Here is a tiny trained network, its code and every weight. The questions are about switching its units off for an input and a class, where a switched-off unit gives its printed mean instead of its output.

import numpy as np


def w(rows, s, z=0):
    codes = np.array(rows[::2]) - 128.0
    scale = np.full(codes.shape[1], s)
    scale[-1] = z or s
    return codes * scale


def norm(h):
    return h / np.sqrt((h * h).mean(-1, keepdims=True) + 1e-5)


def f(y):
    return np.maximum(y, 0)


def log_softmax(a):
    a = a - a.max(-1, keepdims=True)
    return a - np.log(np.exp(a).sum(-1, keepdims=True))


def net(x, mask):
    res = np.array(x, float).reshape(1, 2) / 4 @ E
    u = 0
    for l in range(2):
        y = f(norm(res) @ A[l][:, :-1].T + A[l][:, -1])
        res = res + np.where(mask[u : u + 4], y, B[l][:, -1]) @ B[l][:, :-1]
        u += 4
    return log_softmax(norm(res)[-1] @ U[:, :-1].T + U[:, -1])


A, B = {}, {}
E = w([
[106,23,102,89,117,2,1,45,69,127,136,101],'x0',
[84,132,143,29,65,169,92,160,97,31,101,59],'x1',
],0.0088)
A[0] = w([
[79,141,214,48,15,211,87,233,108,11,133,102,1],'L0N1',
[18,148,255,9,21,147,142,218,136,63,116,52,27],'L0N2',
[144,136,26,189,213,88,97,36,127,192,109,145,18],'L0N3',
[81,44,111,72,75,90,59,73,55,93,87,74,66],'L0N4',
],0.0094,0.0088)
B[0] = w([
[45,71,194,61,179,20,208,145,36,142,185,184,237],'L0N1',
[82,58,221,40,135,130,177,198,154,138,161,168,241],'L0N2',
[77,70,248,70,122,103,169,135,80,109,159,156,193],'L0N3',
[152,137,57,177,95,209,103,63,173,121,60,56,251],'L0N4',
],0.016,0.014)
A[1] = w([
[123,119,1,255,132,169,35,61,147,110,14,77,1],'L1N1',
[195,78,123,183,201,50,76,53,106,213,169,188,69],'L1N2',
[173,190,109,73,190,107,131,168,95,161,165,104,214],'L1N3',
[132,96,90,134,34,216,43,50,138,74,40,18,134],'L1N4',
],0.012,0.0097)
B[1] = w([
[71,68,223,77,97,46,104,131,116,116,65,252,200],'L1N1',
[27,12,187,52,146,73,192,157,58,88,156,140,140],'L1N2',
[160,164,112,143,79,152,94,145,159,136,111,162,170],'L1N3',
[173,195,64,201,187,68,43,79,59,54,63,64,253],'L1N4',
],0.016,0.017)
U = w([
[207,221,99,216,68,205,107,206,210,198,52,202,154],'0',
[159,118,77,146,194,37,37,35,50,43,44,42,199],'1',
[43,37,248,41,168,46,216,196,63,193,171,207,251],'2',
[199,166,70,207,39,215,70,6,215,41,252,35,1],'3',
[191,168,26,198,62,212,57,39,195,52,215,45,1],'4',
[61,148,53,167,75,226,29,76,254,54,201,44,1],'5',
[229,124,79,205,154,204,64,61,145,41,235,50,1],'6',
],0.015,0.0097)

Each question gives the input, the list of numbers given to net, and the class t.
The units are the neurons (one row each of A and B). Each row of codes is followed by its name. A weight is (code - 128) times the scale printed after its matrix; where a second scale follows, it is the last column's (A, B and U).
mask holds one flag per neuron, layer by layer. A switched-off neuron (its flag False) gives its mean, the last column of its row in B, instead of its output. The means were averaged over made-up inputs and are rounded, as every weight is.
A unit's drop is (log p(t) with every unit on - log p(t) with that unit switched off) / (log p(t) with every unit on - log p(t) with every unit switched off).
The circuit of an input: a set's keep is (log p(t) with only the set's units on - log p(t) with every unit switched off) / (log p(t) with every unit on - log p(t) with every unit switched off). Starting from all 8 units, units are removed one at a time, each time the one whose removal leaves the highest keep (on an exact tie, the one counted first), for as long as the keep stays at least 0.8.
circuit, biggest first: the units of the circuit, biggest drop first
top k neurons: the k neurons with the biggest drops, biggest first
k most important neurons of layer l: the k neurons of layer l with the biggest drops, biggest first
drop when u is switched off: that unit's drop, to one decimal
input [1,1], class 1: circuit, biggest first -> [L0N4]
input [-5,-2], class 0: 2 most important neurons of layer 0 -> [L0N4 L0N1]
input [6,-4], class 1: top 2 neurons -> [L0N1 L0N2]
input [-3,-1], class 0: top 3 neurons -> [L0N1 L0N4 L0N3]
input [-8,0], class 0: 3 most important neurons of layer 0 -> [L0N4 L0N1 L0N2]
input [-6,-1], class 0: top 4 neurons -> [L0N4 L0N1 L0N2 L1N4]
input [-7,-2], class 0: top 2 neurons -> [L0N4 L0N1]
input [-2,-2], class 0: top 4 neurons -> [L0N1 L0N4 L0N3 L0N2]
input [-1,-1], class 0: top 4 neurons -> [L0N1 L0N3 L0N4 L0N2]
input [5,4], class 1: drop when L0N4 is switched off -> 9.4
input [-8,-7], class 0: drop when L0N4 is switched off -> 0.2
input [-8,-8], class 0: drop when L0N1 is switched off -> 1.0
